In the rows, zero is written as 128.
Each row has a class, written as a number after it; each block has new classes, again numbered from 0 up.
[181  94 131 106 119  66 139 138 116 151 136 167 125 146  18 139 159 136
 159  73 123 106 116 161 134  99 145 192 109 159 118  94 118] => 7
[142 110 117 153 168 117 119 124 118 145 121 105 141 136 118 121  56 164
 124 161 113  93  98 123 173 113 142 122 144 133 131 105 124] => 1
[108 114  90 177 100 127  62 148 169 112 101 129 157 137 197 116 117 107
 148 102 110 131  78 139  64 133 134 120 143 100 160 187 109] => 6
[117 118 113 149  84 174 115 138 192 128 124 101 149  89 130 124 124 135
 100  80  73  84  77 102  85 115 119 172 120 106 180 138 172] => 2
[184 100 126 143  86 102 100  93 151 178 101 136 141 101  72 126 130 155
 106  80 115 101  52 198 139 121 158 238 123 200 138 117 181] => 4
[125 110 110 133 123 166 114 103 150 121  97  90 157 146 147 102 125 156
 123 116  92 110 165 124 142 107 121 155 117 135 150 122 112] => 4
[126 140  65 191 139 122 101 107 113 142 131 111 131 119 152 118  69  85
 135 184 136 139 120 147 102 115 133  81 143  81 180 149 124] => 5
[126 113  70 187 129 130  53 121 170 166 108  94 140 129 151 111 112 109
 147 125 102 101 121 148 104 105 138 143 148  74 157 133 113] => 4
[129 122  79 157 117 160 124 107  86 106 125 126 142 165 200  94  86 158
 155 162 152 162 208 113 127 121 138  87 154 147 171 186 100] => 6
[201 117 159 163  65  76 134 133 100 178  89 118 102 134 120 129  48 101
 123 115 124 147  79 142 118 119 162 197 201 222 188 151 153] => 1
[140 151 102 160 180 160 114 124 153  90 137 120 175 117 190 138 115 178
 151 185 147  82 126 131 181  94  73 110 108 103 166 108 166] => 5
[154 109 113 149 154 126 115 127 102 103 152 135 169  94 139 157 136 151
 165 153 157 106 112 129 155 115 128 117 137 142 141 121 139] => 7
[156 127 112 132 113  97 157  99 105 185 136 119 169 103  98 146 106 137
 148 174 121 143 182 130 155 131 154 108 108 136 118 131 112] => 6
[178 152 103 189 131  84 122 116 166 144 110 106 123 120  86 132  88 149
 142 136 119  90 134 124 143 112 101 184 162 105 151 147 149] => 4
[166 156 121 165  88 102 107 164 185 131 113 120 179 108 107 143 107 136
 120 138 112 101  61 135 139 123 111 205 154 111 152 179 117] => 8
[141  98 172 136  83 117 114 122 119 159 113 110 123 134 138 147 142 124
 119 102 133 151  80 112 120 147 165 159 140 201 130 122 111] => 3
[144 118 111 159 101 108 144 124 170 159 147 104 118 142  98 138 108 158
 129 134 147 141 139 100 138 115 108  61 164 137 114 121 103] => 3
[126 109 105 177 144 118 102 155  90 135 159 117 134 138 128 134  69  59
 144 169 125 143 120 124 121 105 153  59 128  80 172 155 115] => 8
[144 100 142 134  79 120 105  93 197 141  89 128 156 119 149 132 181 164
 137  85 114  96 102 123 125 106 146 191 105 191 106 108 133] => 8
[133  99 104 128 161 147 113 101 110  92 128 141 131 122 114 100 107 127
 120 120 108 121 102 161 187 105 127  99  68 174 102  71 111] => 4
[106 103 103 119  78 165 133 109 182 154 102  94 140 148 165  81 153 203
 119  93 104 136 184 103 102 121 133 150 151 161 132 149  81] => 5
[160 140 112 150 153 121  91 165 133 153 115 111 114 130  36 137  64 128
  88 149 123  99  40 144 149 110  96 175 156  79 165  88 128] => 1
[147 129 119 173 127 127 107 121 133 171 167 116 185 116 143 168 112 138
 154 180 137  97  84 122 153 120 143 126 125 119 151 119 145] => 8
[136 115  87 111 157 138 121 116 113 195 134  88 130 120 129 130 115 191
  94 172 146 119 149 164 167 138 163 104 143 116 131 129 128] => 3
[147  83 131 138  77 122 120 104 177 179 109 121 165 155  99 105 152 138
 155  73  98  95 112 164 137 101 163 204 119 177 125  98 123] => 7
[136 103  92 183 124 120  43 163 174 187 108 110 138 135 132 111 100 165
 148 115 116  97  67 159 118 115 141 192 165  81 165 132 139] => 1
[177 121 132 171 103  73 133 149 130 141 113 111  86 131 119 129  83 147
 114 114 120 116  86 116 138 137 129 182 212 164 155 168 138] => 2
[133 116  93 212 145 129  64 139  81 108 130 101 164 106 185 139  61  74
 141 206 128 142  96 114 148  87 129  79 176  91 186 155  97] => 0
[125 122  65 177 166 121  86 113 164 133 135 119 136 153 186 126 115 200
 161 166 169 124 133 128 148 111 114  43 136  94 115 113 110] => 3
[171 139 136 159  91  85 101 138 135 162 107 125 158 142  96 141 113 113
 141 155 128 125 125 147 151 105 127 191 170 132 153 127 122] => 3
[179 120  91 162  91  62 120 101 122 173 116 131 117 131  86 129 101  92
 144 132 142 132 131 175 126 137 157 148 174 163 120 160  92] => 6
[178 119 130 156  75  31 101  91  91 139  88 160 111 101  72 144 137 110
 123 111 126 129  99 133  94 123 179 234 136 152 150 171 162] => 2
[155 160 153 111 125 126 172 105 123 143 115 111 130  85 148 145 111 147
 104 157 101  92 129 109 176 135 135 160 136 203 113  95 149] => 3
[126 131 129 127 121 169 124 131 202 112  95 118 190 105 145 114 155 203
 128 110  93  80 119 138 158 113 105 221  82 128 141 121 164] => 8
[162 105 152 125 155  97 131 145 121 172 124 110 154  94  91 167 114 145
 111 124 125 104  67 149 133 130 152 174 120 112 153 120 173] => 2
[151 158 107 147 162 142 188 112 162 162 143  79 130 123 159 152  93 216
 119 182 175 115 149 100 168 135  96  82 146 122 137 139 143] => 8
[167 110 107 136 152  75  82 136  83 167  95 138  72 161  73 108  86 108
 115  96 126 138 109 166  85 114 177 177 147 117 154 140 119] => 4
[130  74 118 124 141 118 125 116 146 173 103 111 114 187  84  99 135 152
 143  91 123 137 159 154 140 102 136 146 119 122 114  66  89] => 2
[163 102 138 144 101  42  88  96 116 110 126 147  86 108  49 162 167  50
 158 107 125 110 116 134 126 116 144 146 112 151  91 105 108] => 0
[142 130 127  83 169 148 137 143 101 142 143 110 138 121 122 136 115 172
  94 161 150 109 152 143 173 131 148 110 131 132 125 132 130] => 3
[185 131 137 142 124  51 112 126 106 150  97 129 123 112 103 157  83  70
 134 134 110  81  76 172 117 124 157 195 173 158 160 136 160] => 1
[144  91 137 116 121 152 128 126 171 140 109 114 110 115 103 111 149 180
 120  90  99  84 130 128 157  96 117 163 148 180 116  54 163] => 7
[130  69 109 143 146 127  62 109 135 163 116 118 108 159  78 117 149 187
 114  98 164 113  84 177 119 123 155 180 147 116 132 118 140] => 0
[160 127 104 135 127 105 153 115 113 107 167 150  99 109 112 122 108 136
 165 116 132 125 136 124 155 129 129 102 117 185  95 122  94] => 0
[117 109 143 135  76 102 106 107 184 199 113 104 151  99 125 139 154 172
 131 105 103  96  93 113 113 152 163 187 137 150  98 129 141] => 1
[152 116 131 123 170 176 121 146 174 168 171  77 183 115  83 161  82 160
 121 160 146  58  84 141 179 120 111 102 135 100 135  75 149] => 1
[134 128 103 108 166 142 156 126 139 129 158 129 183 126 155 143 143 169
 198 153 124 113 208 143 174 128 104  71  54 108 115  99 122] => 6
[199  95 151 176 118  48  83 160  78 123 110 133 125 129  87 157  82  65
 152 121 123 129  73 133 116 112 162 185 176 137 178 150 126] => 2
[113 109 119 122 148 180 108 134  55  92 151 122 149 170 129 119  78 114
 139 171 124 150 144 113 152 113 124  73  89 110 180  96 109] => 1
[121  89 114 149 145 132  98 120 122 136 162 132 194 123 105 161 144 153
 141 162 129 112 102 127 175 110 119  80  81 106 123  98 128] => 6
[162 128 123 154 139 123  94 145 114 177 148 113 143 151  86 135  70  96
 135 146 149 144  96 163 127 119 146 115 114  86 166 130 135] => 4
[178 108 113 193 124  49  46 136 131 136  90 135  64 112  63 140 111  63
 134 111 147 107  62 143  86  96 155 163 172  98 149 129 155] => 7
[185 123 118 167  79  61 130 105 120 132 100 118 112  62 111 169 120  82
 122 123 116 121 100 113  89 122 153 162 154 172 161 174 142] => 8
[127 103 122 165  70 128 110 121 185 149 120 130 167 134  92 126 148 135
 136  99 117 131  95 135 113 104 117 174 117 134 143 124 129] => 8
[148 121 122 152 101 132  80 124 194 155  95 103 182 148 177 117 138 184
 158 123 136 124 146 149 140 112 120 163 147 128 134 141 125] => 4
[122  95 118 174 102 105  70 118 152 153  79 111 149 133 142 117 129 121
 132 112  97 122  98 127 102 104 155 187 134  99 157 133 128] => 2
[144 149 113 161 142  88 107 138 135 147 112 101  98  74  92 141  82  56
  93 152 106 102  69 134 101 134 138 138 158  94 142 140 126] => 5
[124 131 129 143 129 128 107 140 109 104 119 128 175 115 179 149 105 136
 108 161 140 151  68 110 129 122 131  90 140 144 141 145 101] => 3
[116  90 111 158 130 105  65 141 140 133  67 115 111 126 200 112 135  81
 144 116 104 143 125 147  96  97 155 122 142 124 141 126 104] => 8
[127 127 117 141 144  92  80 184 145 168  86 130  70 126  83 107 112  93
 120 106 135 151 109 156  71 108 134 145 174  56 136 119 131] => 7
[150 109  92 157 102 152  91 116 161 155 124 102 128 129 126 117 142 190
 163 124 123 107 134 128 133 132 126 164 165 136 139  85 125] => 7
[120 122  90 138 127 160 107 132 161 130 136 118 142 139  84 117 115 165
 141 113 112  98 122 117 111 118 101 150 119  89 152  99 119] => 1
[157  95 121 134  57 130 118  87 130 154  77 123 110 123 141  94 134 137
 118  73  98 123 140 140 102 111 174 231 141 204 166 135 152] => 2
[125 158  79 123 182 163 151 108 128 115 144 104 152 119 165 113 109 216
 158 185 126 102 184 131 194 145  99 124 123 115 109 107  92] => 0
[151 126 152 119 147  96 102 169 102 127 115 125 125  68  97 150  99  69
  79 121 102  87  41 141 116 137 167 193 165 127 138 150 141] => 2
[115 103 135 140  86 158 131  82 188 164 102  95 114 153 109 100 127 182
 101  85 118 139 128 116 109 129 122 136 132 167 115  97 144] => 4

A new block, with new classes numbered from 0.
[168 125  46  86 155 112 177 131 165  33 109  93  81 178  91  20 163  61
 113 157 131 192  59 121 157 132 184  72 136 183 118 131  88] => 2
[102 131 146 134  91 116 152 137 157  58 134 107 136 142 154 107  87 184
 151 128 138 127 135 158 109 126 153 142 158 148 132 123 126] => 9
[120 143 170 131 128 102 126 119 112 176 148 116 111 113 163 197 112 129
 142 134 136 134 156 127  93 146 136 147 146 109 140 125 120] => 3
[120 118 127 146  67 186 116 125 136 144 122 152 147  73 119 121 109 166
 115 102 110 106  81 152 157 132 123 103 108  97 106 140 145] => 7
[103 131 173 142  94 134 121 123 132 145 141 127 144 113 155 170 100 164
 144 125 131 109 140 142 116 137 129 137 146 113 123 132 130] => 5
[152 137  97 108 197  65 140 122 124 106 126  93 106 173 112 117 160  79
 134 152 143 169 141 103  86 134 153 145 138 169 157 104 112] => 3
[111 109 205 115  54 168 135 124 127  87 101 137 118 142 172 143  93 192
 156 131 118 118 141 121 174 107 103 135 119  91  74 146  98] => 2
[124 143  48 164 146 138 126 123 152 192 174 129 147  69  77 131 151  71
  96 125 127 133  52 156  85 171 176  90 146 131 166 118 150] => 5
[105 136 176 120 101  69 168 136 150  86 141  93 127 158 176 159  78 166
 165 144 145 141 173 143  67 134 156 155 189 140 139 121 110] => 6
[ 96 133 207 137  41 141 146 122 152 156 167 124 141  80 188 209  61 192
 153 132 140 109 161 166  83 156 132 126 170 103 122 134 132] => 5
[143 130 111 115 142 124 140 122 119 114 121 116  81 143 131 123 147  88
 123 147 131 158  98 111 140 136 153 116 129 108 133 130  93] => 4
[132 130 167 128 155  98  98 120  81 178 128 131 130 130 144 194 136 116
 144 131 137 112 190 106 128 128  90 153 114 108 134 121 144] => 4
[112 126 144 125 120 121 134 132 129 111 125 126 133 136 144 138 106 139
 140 139 136 125 156 131 125 130 144 137 143 127 134 133 116] => 8
[105 138  46 156 152 112 139 138 158 106 142 112 169 112  71  64 138 102
 105 114 130 129  64 156 103 149 186 107 152 171 164 116 151] => 5
[130 113 158  95 104 119 161 128 148  38 110 117 108 171 159  88 108 160
 146 143 123 156 131 124 139 105 143 122 140 134 102 140 101] => 0
[114 133 129 161 147 125  99 126  99 197 138 131 150  93 116 161 133 116
 117 116 128 103 131 124 126 135 113 148 121 118 136 132 148] => 10
[102 117 199 120  62 128 148 130 141  80 119 129 147 136 183 147  62 206
 163 146 133 113 183 144 131 121 123 143 160 116 113 141 120] => 8
[130 146  98 139 147  92 142 122 125 164 159 105 110 111 123 149 136  79
 122 142 135 150 109 133  87 160 170 120 156 115 166 122 123] => 4
[112 113 103 145  46 195 136 118 174  97 130 135 152  72 102  67 109 165
 101 109 114 123  40 167 170 137 172  72 134 117 102 132 143] => 5
[102 137  49 171 126 114 149 142 158 124 155 121 179  80  72  52 130 122
 100  99 111 121  57 171 100 146 186 104 146 155 163 128 169] => 0
[113 123  51 183  96 167 128 129 152 127 134 131 185  55  67  48 126 134
  88  99 107 121  29 166 163 147 163  92 134 140 130 134 170] => 10
[112 135 166 149  83 103 140 130 137 187 172 119 132  89 159 198  91 159
 146 135 133 114 158 162  64 157 132 124 155 111 141 129 146] => 1
[139 116 116 137  90 176 123 117 138 143 124 144 113  93 115 112 134 119
 100 115 112 146  74 130 173 129 149  85 117  96 105 129 122] => 6
[108 145 175 148 139  89 118 127 105 184 157 113 124 127 171 209 110 138
 154 136 148 115 191 132  68 142 117 170 150 112 152 120 133] => 9
[153 126 155  94 207  90 120 129  85 120 109 131  82 196 158 158 168  79
 147 155 133 154 181  66 129 106  95 160 107 136 131 134  97] => 0
[144 112 137  90 104 126 172 125 157  18  99  98  87 181 150  67 111 142
 135 158 133 172 108 124 150 117 150 118 148 148  97 137  74] => 10
[127 130  49 145 157  84 158 142 157  88 140 102 138 142  86  60 146 101
 119 136 125 151  84 146  92 147 178 106 147 181 163 120 138] => 1
[118 124 112 157 100 138 119 124 133 173 146 125 136  80 108 128 131 126
 106 111 115 124 100 149 121 143 150  95 130 117 132 127 153] => 1
[113 103  73 139  94 187 128 137 153  64 104 158 170 102  90  38 116 161
 107 112 114 116  77 151 194 120 141  90 115 143 112 141 144] => 8
[108 124 102 132 173  95 117 144 114  74 102 124 176 170  95  78 137 132
 144 115 130 112 148 116 153 104 110 152 118 176 131 124 155] => 2
[102 119 156 133 105  96 151 143 142  43 115 114 167 154 148 102  79 196
 161 139 137 119 161 147 119 113 116 162 154 168 122 130 139] => 10
[114 125 134 141 157  99 100 136 104 141 124 139 179 124 115 118 133 143
 132 103 122  95 166 125 127 108 101 145 113 145 131 130 178] => 0
[ 95 115 155 126 149  51 144 153 131  45 115 111 178 195 136 114  91 186
 178 135 138 103 206 125  95 103 113 171 135 187 139 119 157] => 1
[112 126 112 132 123  86 156 134 144  66 133 109 145 142 124  98 118 140
 143 140 136 142 126 140 110 139 154 135 158 151 150 116 138] => 4
[143 141 156 113 158  71 140 122 113 163 144  94 101 151 155 183 124 100
 143 162 151 141 178 115  64 142 119 158 156 136 144 122 104] => 10
[135 129 153 127  85 143 132 110 134 148 136 123 113  91 148 147 114 148
 126 125 123 137 116 139 130 145 142 113 134 103 118 128 123] => 3
[116 109 162 119  55 174 150 124 159  41 107 136 125 146 150  88 103 184
 138 136 120 138  91 138 174 123 140 110 137 123  90 134 100] => 5
[131 134  74 149 197  97 104 132 105 174 138 132 161 114  83 108 165  82
 109 111 122 119 126 120 110 124 126 128 113 147 158 124 173] => 0
[ 97 114 145 156 102 126 113 138 124  96 119 134 188 112 124 106  95 199
 144 111 127  89 142 147 161 114  98 156 124 149 107 136 174] => 10
[ 95 126  95 173 133 114 109 137 133 123 139 125 197 104  92  90 123 157
 124  98 130  95 131 160 118 129 132 136 130 161 148 111 189] => 9
[129 136  74 159 154 134 118 129 120 163 137 125 137  98  89 104 144  90
 101 118 124 126  77 136 140 140 148 120 121 133 142 134 137] => 10
[138 128 151 115 134 112 135 119 124 110 119 119 107 146 151 145 130 133
 143 144 130 153 138 108 124 131 129 143 134 130 128 121 105] => 3
[118 111 178 137  35 180 133 115 141 109 121 129 134  90 154 120  82 194
 127 121 116 115 111 157 166 125 121 114 138 100  83 146 127] => 10
[121 118 133 120  84 154 155 125 160  56 113 120 113 134 136  80 107 172
 126 124 122 151  81 139 163 122 161 110 133 130 104 132  99] => 3
[137 129 217  97  48 125 156 113 142 136 135 108  82 127 199 200  79 169
 157 154 135 142 157 138  84 140 137 129 152  78 105 133  86] => 7
[127 114  99 149  99 161 124 133 137 138 133 147 135  95 103 101 129 142
 112 114 111 116  87 149 154 134 131  92 103 123 118 134 147] => 1
[138 123 121 111 140 109 150 132 136  75 113 117 101 172 135 101 129 119
 133 141 132 161 126 112 136 119 144 130 139 141 127 121 102] => 6
[152 110 137  84 114 136 164 132 147  46 106 121  62 186 155 100 123 136
 141 158 129 173 120 111 144 115 132 107 123 139 104 134  68] => 1
[149 123  86 106 195 102 133 140 122  57 100 117 120 191 109  68 155  97
 130 150 142 144 128 100 142 113 114 142 117 186 127 131 113] => 10
[147 125 148 111 101 165 134 122 121 138 122 137  84 131 151 153 136 113
 134 148 123 148 111 106 149 134 115 114 118  97  98 144  88] => 2
[113 127 172 127  55 127 155 125 154 106 138 117 135 111 159 151  79 185
 149 130 127 123 128 159  99 142 144 132 154 109 124 127 127] => 7
[163 129  90 119 153 145 125 111 126 138 121 123  90 124 100 102 173  72
  97 133 123 168  76 108 155 136 155  97 108 126 127 117 108] => 3
[108 129  86 149 142 102 131 136 133  92 132 116 161 127  94  82 133 127
 125 116 131 124 108 143 133 133 156 127 135 149 147 120 156] => 4
[106 132 153 165  85 129 106 119 124 185 152 130 184  56 123 167  94 180
 131  97 124  93 143 164 116 140 124 133 136 115 131 116 186] => 3
[120 131  94 163 178 132  70 124  85 203 123 150 175  95  75 138 165  94
 107  91 119  87 119 120 150 123 107 140  83 121 153 120 181] => 7
[145 122 114 139 154 170  78 117  82 200 109 152 130 100  96 147 171  77
 106 111 108 117 116  93 184 115  89 111  81 109 112 135 138] => 2
[117 129 126 136  82 122 154 130 156 109 138 107 144 114 125 110 105 149
 135 131 123 133 114 155 103 142 151 111 154 130 120 129 133] => 2
[124 121 119 153  70 189 128 119 146 160 148 147 126  53 120 117 128 135
  97 105 102 131  61 152 151 138 157  82 118  86 113 146 139] => 0
[112 134  68 169 106 162 128 129 146 160 156 141 154  55  89  82 135 117
  90  93 105 122  41 164 138 148 175  88 130 112 140 143 160] => 0
[149 125 112  75 167  68 163 130 145  38 103  92  94 209 132  87 136 107
 147 157 143 176 140 101  94 119 153 140 139 169 137 114  83] => 7
[140 123  82 131 166 137 119 126 119  95 107 131 129 139  94  77 163 104
 114 119 122 147  89 112 171 125 138 121 106 151 131 121 130] => 3
[115 129 111 152 189  89  89 140  91 154 119 144 174 139  97 132 143 118
 133 103 131  98 166 114 141 108 104 162 103 145 148 111 174] => 6
[112 127 101 165  81 170 125 120 137 154 146 133 133  63 109 110 129 125
  99 107 115 129  59 155 157 149 169  89 128  88 126 138 140] => 4
[129 119 176  96 109 123 131 131 119  86 104 131 115 160 168 146 103 167
 158 138 135 123 165 117 127 114 100 149 120 127 109 136 107] => 7
[129 132 137 131 140  95 122 124 121 130 126 114 151 131 123 130 124 146
 137 122 133 121 154 128 113 130 122 144 131 148 134 114 147] => 3
[122 128 124 125 156  87 125 136 120  95 120 124 163 148 126 116 114 163
 154 123 138 116 166 126 114 121 105 160 130 171 138 117 150] => 3
[135 129 124 110 175 106 130 136 109 105 117 130 106 169 134 112 144 107
 133 129 128 142 137 102 138 109 125 143 112 136 129 135 112] => 0
[ 98 139 138 139  99  84 154 137 154 122 161 112 169 105 153 155  65 171
 159 143 141 110 177 177  58 148 153 143 183 148 165 131 143] => 8
[124 113 129 122  89 135 157 132 156  64 120 123 108 143 137  93 118 150
 131 142 120 155  97 136 139 126 154 103 138 135 118 128 109] => 1
[148 114 137  93 161 118 126 129 112  60  78 130 101 194 137 105 148 118
 144 144 127 151 136  84 160 101 113 144  97 139 114 128  92] => 7
[127 129 170 156  97 172  92 108 103 224 146 144 115  71 155 207 127 133
 121 118 121 110 134 133 137 140 104 123 116  68 121 130 136] => 9
[122 130 132 128 184  68 122 140 103 117 127 115 153 166 131 134 124 129
 153 141 148 110 188 119 105 122  92 176 133 172 143 126 148] => 10
